In the rows, 128 means zero.
Facts:
mesar	mipe	klistomon; motron	mipe	grupon; motron	mipe	sidil
bokim	mipe	bragos; bokim	mipe	gebras; grasten	mipe	zifi
zuflok	mipe	braba; zuflok	mipe	brodi; drapa	mipe	studo
drapa	mipe	pogre; drapa	mipe	metus; musabu	mipe	brozos
musabu	mipe	gebras; bredi	mipe	plagra; bredi	mipe	reflu
bredi	mipe	dolonel; gustu	mipe	gribe; tuzi	mipe	plagra
tuzi	mipe	pogre; zogar	mipe	gedanem; finum	mipe	grupon
finum	mipe	dagur; navefler	mipe	goklak; navefler	mipe	stiklol
bora	mipe	plizar; bora	mipe	niskil; bora	mipe	brodi
flolupul	mipe	plitruk; flolupul	mipe	klosi; flolupul	mipe	brugra
grusteskom	mipe	posun; grusteskom	mipe	milis; brofo	mipe	nidas
brofo	mipe	plagra; brofo	mipe	skegre; brofo	mipe	skefam
gruplom	mipe	rulo; gruplom	mipe	flipem; gruplom	mipe	vuzuro
gruplom	mipe	lepedrir; gruplom	mipe	mevo; brisam	mipe	grupon
brisam	mipe	nuti; bibor	mipe	graran; bibor	mipe	gebras
bibor	mipe	dubri; roven	mipe	pege; roven	mipe	tipin
roven	mipe	troze; roven	mipe	drasim; redrutol	mipe	klodrofak
redrutol	mipe	sotel; redrutol	mipe	skegre; redrutol	mipe	dredrago
kagi	mipe	steplar; rafur	mipe	fluse; nodraklos	mipe	klufem
nodraklos	mipe	drozi; retrel	mipe	bizotra; retrel	mipe	bravel
retrel	mipe	floso; stikludro	mipe	graran; stikludro	mipe	pleve
stikludro	mipe	lelo; stikludro	mipe	bamor; trala	mipe	repu
dalel	mipe	daler; dalel	mipe	truflim; dalel	mipe	manulam
vuzuro	brisubrus	skubra; klodrofak	brisubrus	lupastus; troze	brisubrus	pidumo
nidas	brisubrus	brofo; plitruk	brisubrus	drasim; kuza	brisubrus	rigodrak
sidil	brisubrus	kludan; riraklus	brisubrus	mevo; flamago	brisubrus	pege
zuflok	brisubrus	roven; metus	brisubrus	stipli; dagur	brisubrus	stumes
plisken	brisubrus	sidil; plegrok	brisubrus	dalel; lepedrir	brisubrus	nodraklos
dostul	brisubrus	flatrul; skegre	brisubrus	bistin; gustu	brisubrus	drapa
tisal	brisubrus	posun; graran	brisubrus	plegrok; tuzi	brisubrus	ledre
razem	brisubrus	zotrom; bamor	brisubrus	retrel; kovidis	brisubrus	drozi
sotel	brisubrus	rulo; nodu	brisubrus	skefam; navefler	brisubrus	doskel
dolonel	brisubrus	kletuk; depa	brisubrus	fabudrar; lupastus	brisubrus	gruplom
grusteskom	brisubrus	daler; brofo	brisubrus	ropli; brozos	brisubrus	troze
brisam	brisubrus	trupluk; stunen	brisubrus	depa; rulo	brisubrus	bizotra
bistin	brisubrus	gribe; skefam	brisubrus	stedramu; lelo	brisubrus	fluskem
dumon	brisubrus	nuklo; bibor	brisubrus	dagur; fabudrar	brisubrus	palim
redrutol	brisubrus	mabrem; kludan	brisubrus	klebi; pleve	brisubrus	gebras
kagi	brisubrus	manulam; dredrago	brisubrus	reflu; rafur	brisubrus	zogar
drozi	brisubrus	sotel; grabroruk	brisubrus	braba; ropli	brisubrus	magras
gribe	brisubrus	repu; doskel	brisubrus	dumon; steplar	brisubrus	kuza
skosi	brisubrus	bigririn; skubra	brisubrus	nuti; bigririn	brisubrus	goklak
pidumo	brisubrus	klodrofak; brugra	brisubrus	grusteskom; guklok	brisubrus	telir
mevo	brisubrus	zakar; gebras	brisubrus	brodi; dalel	brisubrus	ledi
fluse	brisubrus	flamago; fluskem	brisubrus	sabok; pege	brisubrus	skegre
flatrul	brisubrus	plagra; nuklo	brisubrus	flipem; klufem	brisubrus	stunen
brodi	brisubrus	gobur

Known rows:
rulo: [132 119 151 156 110  84 143 125 123 126 142 141 117 151 120 115 160 134
 151 121 105 111 134 143 134 137 137]
grabroruk: [135 110 122 136 120 116 134 119 126 126 123 129 120 131 121 126 135 138
 128 128 114 116 126 139 122 127 126]
doskel: [155  99 102 130 129 110 128 116 145 123 143 123 115 148 123 110 128 144
 125 131 119 111 153 133 106 133 125]
fluse: [139 115 114 137 122 110 132 113 127 126 126 131 114 134 121 133 127 136
 127 128 115 116 126 146 124 130 134]
dostul: [135 111 120 135 119 116 133 119 126 126 123 129 120 130 121 127 138 139
 127 128 113 115 126 140 122 127 126]
bistin: [144 161 132 147 127 104 133 107 128 137 116 133  97 126 123 133 119 138
 126 126 113 124 127 145 115 123 158]
sidil: [119 103 117 123 115 108 156 127 105 120 132 125 115 111 129 135 150 148
  77 126 129  93 100 116 121 110 151]
kagi: [111 144 118 128 127 108 119 109 128 122 170 143 119 133 133 147 131 127
 162 116 144 121 130 142 125 126 135]
flatrul: [134 112 120 135 119 116 133 119 126 126 123 128 120 129 121 126 138 139
 127 129 113 115 125 140 122 127 125]
skefam: [135 120 126 131 121 105 138 117 134 124 119 130 120 137 134 124 145 143
 114 130 109 124 124 133 123 129 120]
dagur: [134  76 137 139 122 139 134 123 121 125 131 125 113 124 115 125 143 140
 129 130 120 112 120 141 124 119 129]
posun: [139 102 122 147 136 132 139 130 122 119 113 133 132 135 117 125 113 125
 117 126 124 120 127 126 133 140 123]
bokim: [116 205 129 141 136 112 136 122  94 132 156 143 143 101 148 110 125 112
 170 118 180 133 128 107 114 127 150]
reflu: [135 116 135 144 136 130 144 131 132 121 105 131 131 131 123 121 124 131
 112 123 118 125 133 114 131 144 117]
roven: [114 140 125 139 142 127 126 122 122 117 156 146 131 134 130 141 113 116
 150 113 152 126 132 125 134 136 133]
motron: [110  67 175 149 146 180 129 135 114 118 173 138 114 119 118 134 129 121
 157 116 169 122 120 125 133 116 143]
drapa: [103 146 133 136 142 151 124 121 129 121 150 131 133  97 104 152 127 119
 176  95 144 110 165 111 135 160 125]
floso: [140 102 123 147 136 132 139 130 122 119 112 133 132 135 117 124 114 126
 117 126 124 120 127 125 132 140 123]
plufi: [137 108 128 147 135 134 140 132 123 121 109 132 131 133 118 121 117 128
 117 125 123 121 127 122 130 138 123]
bizotra: [137 107 136 155 132 121 143 133 121 120 118 138 131 142 117 118 123 124
 125 123 120 119 130 125 136 143 128]

Rows:
No name comes twice in this set of rows, the named rows included.
[109  69 168 138 131 161 122 122 117 123 187 135 103 117 121 139 148 132
 168 119 160 116 120 142 125 105 146]  brisam
[140 147 128 142 125 109 134 111 126 133 118 131 104 126 122 132 127 139
 125 127 113 121 126 144 117 124 147]  flamago
[118 136 102 119 114  86 156 123 110 120 123 128 123 117 134 136 144 146
  75 125 122  96 105 113 120 118 147]  kludan
[100 207 173 125 128 136 101 123 121 136 155 152 133 134 131 129 146 130
 150 103 126 120 131 146 112  68 151]  zuflok
[147  98 117 146 140 133 138 130 129 119 118 131 131 141 117 116 111 128
 114 126 126 118 138 121 126 143 124]  flipem
[134 198 114 133 115 117 135 118  88 136 116 120 133  86 134  96 158 133
 165 143 144 127 119 140 101 122 123]  gebras
[145 157 128 146 128 104 132 106 126 135 118 132  98 126 122 136 118 136
 124 126 113 123 126 148 117 125 158]  pege
[121 184 173 128 125 170 102 132 115 132 101 134 134 127 111 114 158 140
 123 122  91 118 125 166 112  70 120]  brodi
[133 103 126 147 135 148 138 131 123 122 109 125 133 114 101 129 120 126
 131 116 121 110 144 119 133 150 121]  studo
[137   5 181 160 142 200 142 145 110 119 136 124 110 118 101 117 131 130
 125 129 145 114 113 126 135 115 136]  grupon
[127 111 133 143 137 153 139 128 133 122 105 118 134  99  95 134 131 130
 139 107 113 107 162 107 135 166 113]  pogre
[160  96  98 130 132 110 127 116 149 122 147 122 114 152 123 106 125 145
 124 133 121 110 159 130 102 135 125]  dumon

The same nodes again, as new rows of numbers:
Known rows:
graran: [133 107 148 157 111 108 161 151 149 119 134  86 117 114 131 127  81 133
 165 138 175 142  72 119 107  86 119  72 188 142  87 168  70 135 126 187
 140 128 115 157 106 119 167 139 134 141 124 156  90 101 138 125 100]
gruplom: [108 150 121 139 119  76 145 140 122 142 146 126 157 133 151 139  86 123
 130 150 148 128  62 160 123 125 141  92 148 104  71 131  71 125 169 158
  61 116 117 154  57 127 134 127 133 147 117 101  92 129 138 157 147]
bizotra: [107 116 124 103 111 105 148 156 137 118 130 113  87 111 139 137  83 119
 153 146 165 138  80 155 126  95 159 110 159 101  88 151  96 126 181 169
 117 131 121 134 117 113 140 124 136 142 116 121  94 118 101 121 110]
navefler: [108 122 113 124 123 123 146 146 145 120 112 104 115 118 156 129  84 115
 147 127 153 106  64 156 122 107 141 100 158 112  81 140 104 121 170 161
  76 156 124 149  98 114 147 111 140 138 113 124  90 130 112 130 119]
lepedrir: [130 168 120 127 103  82 150 154 129 137 153 133 133 130 130 128  91 120
 134 179 177 167  79 166 126 108 153 103 157 110 102 142  72 119 147 168
 110 120 124 149  76 142 134 144 126 148 123  97  96 113 135 151 128]
skefam: [111 180 152 116 106 140 155 145 128 124 121  92 101 121 165 128 110 113
 138 178 178 151  68 124 153  86 154  62 154 134  79 164  67 144 131 184
  70 166 114 129 109 149 123 124 128 125 122 144 101 132  77 117  95]
depa: [123 154 102 116 112 107 146 145 162 120 140 117 114 121 176 145  82 129
 142 150 169 105  77 154 166 109 129  76 124 130 107 161  92 137 143 170
  90 167 138 138 121 131 163 103 125 138  87 131  83 120 122 137 116]
brofo: [ 86 177 149 129 130 138 140 143 135 118 115  74 129 117 182 121 108 104
 127 167 153 112  50 143 132 106 143  49 163 151  58 163  69 144 125 170
  22 168 108 121  78 122 127 109 135 120 116 158  93 152  84 119 104]
dostul: [115 130 118 118 109 118 152 150 144 122 124 106 112 114 146 133  90 120
 147 142 163 126  69 146 129 102 146  92 157 124  87 149  97 128 158 160
  99 149 125 139 103 119 147 116 135 141 116 128  93 126 109 126 113]
redrutol: [ 93 160 146 123 124 136 144 135 128 125 115  84 123 122 181 134 103 114
 137 155 151 114  55 126 143 104 141  66 148 137  60 154  74 146 153 172
  29 157 111 137  90 127 125 103 135 121 113 148  96 144  87 124 112]
skosi: [115 129 118 118 109 117 152 150 145 122 125 106 111 114 146 133  90 119
 147 142 162 125  70 147 129 103 146  92 156 124  87 149  97 128 158 160
  98 149 125 139 104 118 147 116 135 141 116 128  93 126 109 126 112]
kagi: [107 123 117 117 115 116 148 146 142 123 123 105 116 115 152 136  88 119
 146 135 152 114  65 148 127 107 143  95 154 123  79 145 100 128 167 157
  85 146 123 141  99 113 146 109 137 141 113 128  91 131 110 128 118]
nodraklos: [103 116 120 117 120 110 145 143 138 123 124 107 115 115 154 140  86 122
 146 128 145 109  63 149 129 108 143 104 156 120  69 143 102 130 178 155
  77 141 119 141 100 108 145 101 138 142 111 130  92 137 115 130 123]
rafur: [107 123 117 117 114 115 148 146 143 122 123 105 116 115 151 136  87 119
 146 134 152 114  66 147 127 107 144  95 154 123  79 146  99 129 167 157
  85 146 122 141  99 112 146 109 137 140 113 128  91 130 111 128 117]
grabroruk: [115 129 120 117 108 116 152 149 142 123 125 107 110 115 146 135  90 121
 147 140 160 126  70 144 131 102 146  94 156 124  84 148  96 128 160 160
  99 148 124 139 104 119 146 115 135 141 116 128  94 126 109 127 114]
steplar: [119 132 118 112 103 117 155 154 144 121 127 110 103 114 139 132  90 119
 148 147 168 136  74 149 130  98 151  93 158 121  93 151  97 126 154 163
 113 150 126 137 110 123 147 122 133 143 119 125  94 122 107 124 108]
plitruk: [114 122 117 102 104 112 151 157 146 120 129 116  92 110 138 135  85 116
 147 144 168 138  76 166 127  94 157  98 162 109  93 153 102 125 160 167
 113 154 124 141 120 120 148 121 135 147 118 123  90 124 109 121 108]
dumon: [131 140 114 144 128 139 156 151 144 117  94 110 101 127 147 109  86 113
 152 125 172 115  71 159 126  96 141 120 167  90  92 132 101 106 164 177
  94 177 130 158 107 138 145 132 140 136 120 111  98 114 115 133 111]
klosi: [115 120 121 103 105 108 152 155 142 121 131 119  89 111 139 137  85 120
 148 142 164 138  76 163 132  93 157 106 163 106  87 152 101 127 167 165
 113 149 121 139 122 121 146 118 135 149 118 124  92 126 113 123 111]
musabu: [114  92 148 160 129 104 152 134 140 124 128  82 133 118 152 139  77 136
 164 117 146 108  60 112 109 100 109  85 176 138  60 156  76 141 160 178
  93 117 109 163  92 105 161 113 139 137 114 158  89 116 143 135 120]

Rows:
No name comes twice in this set of rows, the named rows included.
[118 152  91 126  80 130 180 156 122 122 115 101 106 113 144 157  93 138
 162 113 175 107  48  64 150 115 153  36 122 124  75 110 119 112 122 141
 134 157 126 114 103 154 163 159 123 166 124 121  99 114  41 115  89]  troze
[118 131 118 104  98 119 156 152 142 122 127 107 101 112 138 134  92 118
 149 145 163 139  75 150 129  98 149  98 155 124  91 149  98 127 151 162
 117 150 125 143 109 123 146 116 134 143 119 126  94 118 116 125 111]  fluse
[109 184 151 118 107 138 154 149 130 121 122  90 103 119 163 124 111 111
 135 179 178 149  66 133 148  88 155  59 159 137  78 166  66 143 122 182
  70 168 113 124 105 145 125 125 128 125 123 147 100 134  79 116  94]  nidas
[ 95 154 147 124 124 130 146 133 125 126 119  90 119 122 177 137 102 118
 138 151 148 116  56 125 146 102 141  78 151 131  55 153  77 146 160 170
  35 151 109 135  94 127 125 100 135 125 113 147  98 145  92 127 115]  drapa
[121 137 111 110 104 113 152 153 150 120 132 115 102 114 148 137  86 121
 146 148 170 130  77 154 141 100 147  89 149 121 100 154  98 129 150 166
 110 157 130 138 118 127 153 117 131 144 110 125  90 120 111 127 110]  klufem
[100 140  94 126 120 128 149 135 118 120 118  89 120 119 162 157  90 138
 163 112 135  76  38  70 143 125 138  93 129 146  53 107 136 117 164 130
  85 124 117 120  85 125 155 114 125 153 106 135 100 136  72 131 107]  roven
[129 102 153 157 114 102 161 142 139 123 133  89 115 117 136 135  80 139
 168 129 166 137  71 111 115  87 117  85 181 135  74 163  70 139 144 187
 131 119 111 160 108 120 162 129 134 142 121 155  93 103 141 131 109]  dubri
[ 94 114 113 113 126 113 136 155 155 116 125 103 118 107 152 129  83 109
 137 136 147 104  59 179 108 110 148  89 173 129  78 153 110 125 160 151
  71 154 119 135  93  96 154 105 141 143 113 134  83 146 115 123 116]  dalel
[128 137 116 139 125 133 155 150 142 118 100 110 102 125 147 114  86 116
 152 128 168 117  71 156 128  96 142 116 165  94  88 135 100 111 165 175
  95 170 128 155 107 135 144 128 139 138 119 114  98 116 116 133 113]  nuklo
[122 150 105 117 112 109 148 146 160 120 136 114 114 119 170 142  83 126
 142 148 168 110  76 154 158 108 132  78 130 130 105 159  93 135 144 168
  92 164 136 138 117 129 160 105 127 139  93 130  85 122 118 135 115]  stunen
[128 105 149 152 113 103 161 143 139 123 134  92 114 117 136 135  81 137
 166 132 164 136  71 113 118  88 121  87 178 133  75 162  73 138 147 184
 129 123 113 157 109 120 159 129 134 142 121 152  94 106 137 130 109]  bragos
[111 161 127 126 116  75 138 159 122 129 149 116 130 130 134 128  86 115
 148 190 182 166  91 153 110 112 159 105 145  97 108 138  58 116 181 177
 121  77 125 138  61 122 119 162 130 128 117  90  97  91 105 144 121]  rulo
[108 127 121 118 113 115 147 152 141 120 123 100 110 115 146 133  88 118
 153 146 164 125  74 141 124 104 148  93 152 119  89 147  91 127 171 164
 103 133 125 135  98 111 141 123 137 133 114 125  93 118  97 124 110]  kovidis
[112 125 119 125  90 111 174 154 137 127 117 112 115 113 147 144  89 124
 146 119 169 122  65 133 138 106 149  47 144 100  76 141  82 129 146 162
 103 167 123 138 106 131 151 134 138 151 126 121  91 121  88 120 115]  lupastus
[104 120 115 117 118 117 144 146 145 122 122 103 119 113 155 137  85 117
 145 132 150 109  63 152 122 109 142  92 156 125  80 145 104 128 168 155
  77 147 123 143  97 108 148 107 139 140 112 129  89 134 111 127 119]  grusteskom

Now the same nodes, written a new way:
Known rows:
trupluk: [140 137 139 136 140 121 123 117 128 113 112 149 109 104 137 118 120 120
 111 131 117 131 139 150 124 125 131 120 113 137 125 108 138 147 124]
flipem: [195  99 136 228 123 179 124 193 154  87 106 104 116 157 133 106 123 165
 125  51 138 124 127 105 102 159  18 157 130 121 127 141  92 160 139]
plegrok: [114 127  95 106 106 134 112 171 136 105 147 110 145 127 140 113 138 101
 180 132 165 153 137 134 153 143 139 122 151  76 135 168 141 143  93]
dalel: [115 130  89 117 127 114 121 101  99  93  93 137 142 129  99 104 128 124
 132 169 141 200 163 138 198 141 169  97 136 103 135 131 120 148 100]
truflim: [139 133 132 129 127 156 109 162 152 129 137 130 121 137 138 145 124 129
 124  98 137 106 139 134  81 118 111 144 107 140  90 145 126 134 142]
klebi: [134 125 121 124 127 150  92 174 139  99 131 122 110 139 125 129 138 127
 137 119 142 134 133 126  86 108 113 145  99 118 102 175 116 162 106]
doskel: [153 137  92 144 114 143 161 155 139  83 131 121 152 144  90 158 131 197
 151 113 135 155 127  94 104 149 136 153 149 105 117  98 105  82 106]
klistomon: [134 124 135 159 158 149 108 158 132 123 142 140 120 132 116 145 108 151
 117 125 130 128 126 120  93 118 121 148  83 153 106 133 115 135 159]
stumes: [141 138 125 138 146 132 113 150 125  90 129 139 106 105 131 124 115 128
 136 129 132 143 135 144 116 123 126 139 102 124 121 139 123 156  98]
bora: [ 91 147  98  66 108 130 100  80 136 104  73 159 119 110 104 154 138 113
  82 141 114 150 186 156 120  96 123 121 107 148  65 137  90 115 105]
tisal: [119 113 108 140 136 128 135 136 127 131 131 125 146 149  99 133 127 149
 131 146 133 144 123 108 138 138 131 133 122 144 115 137 109 108 149]
sotel: [ 90  57 193 101 175 189 164 101  88 170 171 126 143 102  92  90  68 138
 143 138 111  81  95  81 121 132 136 152 123  86 160 118  87  55 147]
drasim: [127 137 130 123 140 160 101 172 160 114 148 134 115 122 136 147 111 124
 132 114 131 129 142 138  86 134 113 147  93 137  87 141 116 131 137]
gebras: [144 189 106 171 144 133 101 170  71 176 139 102 172 142 148 143 155  85
 107 154 147  69  93  64 156 126 184 110 165 119 144  91 193 114 215]
pleve: [158 178  85 153 135 130 117 200  74 122 152 103 132 106 149 137 165  68
 153 151 152  83  99  85 153 134 167 135 162  87 160 124 175 132 128]
stikludro: [161 156  88 135 125 100 112 115  40  85  56 119  79 125 108 128 202  94
  81 170 125  98 125  99 126  66 152 130 138 106 145 116 141 152  97]
bamor: [153 164  86 166 138 125 115 189  73 129 152  98 125 126 117 152 158 102
 129 158 148  84  96  66 128 123 161 143 141 112 145 132 155 113 155]
lupastus: [117 151 107 137 120  92 151 126 120 110 147 133 134 143  86 144  77 121
 143 166  85 125  90 154 157 146 106 120 144 138 136 146 118 124 136]
lepedrir: [167 101 131 207 111 146 151 150 153 132 120 103 134 149 165  80 119 114
 136  72 135 133 135 124 178 195  28 113 171 124 148 125 117 143 152]
studo: [128 115 196 104 129 148 107 107 139 155 133 129 146 117 146 136 104 165
 104  98 128  86 105 115  95  88 118 131 122 138 142 138 118 141 146]

Rows:
No name comes twice in this set of rows, the named rows included.
[174  90 114 206 119 117 131 117 109  52  42 120  77 154  94  65 136 139
 102 116 107 168 138 145 165 129  10 126 136 115 159 160  74 191  85]  gruplom
[145 143  54 132 110  97 124 131  36 114  77  88 117 157  87 141 221  92
  93 179 144  89 106  62 141  82 150 115 164 102 139 142 141 108 123]  bibor
[ 96 138  76  66 101 129 117 110 134 112 104 147 142 118  97 156 132 113
 116 155 122 170 179 145 155 129 142 122 126 131  86 147  89  87 104]  zuflok
[ 98 161  93  91 130 172  85 206 166 121 186 129 172 114 134 168 105 103
 156 139 155 149 160 132 137 155 149 129 109 121  77 167 114 108 139]  brodi

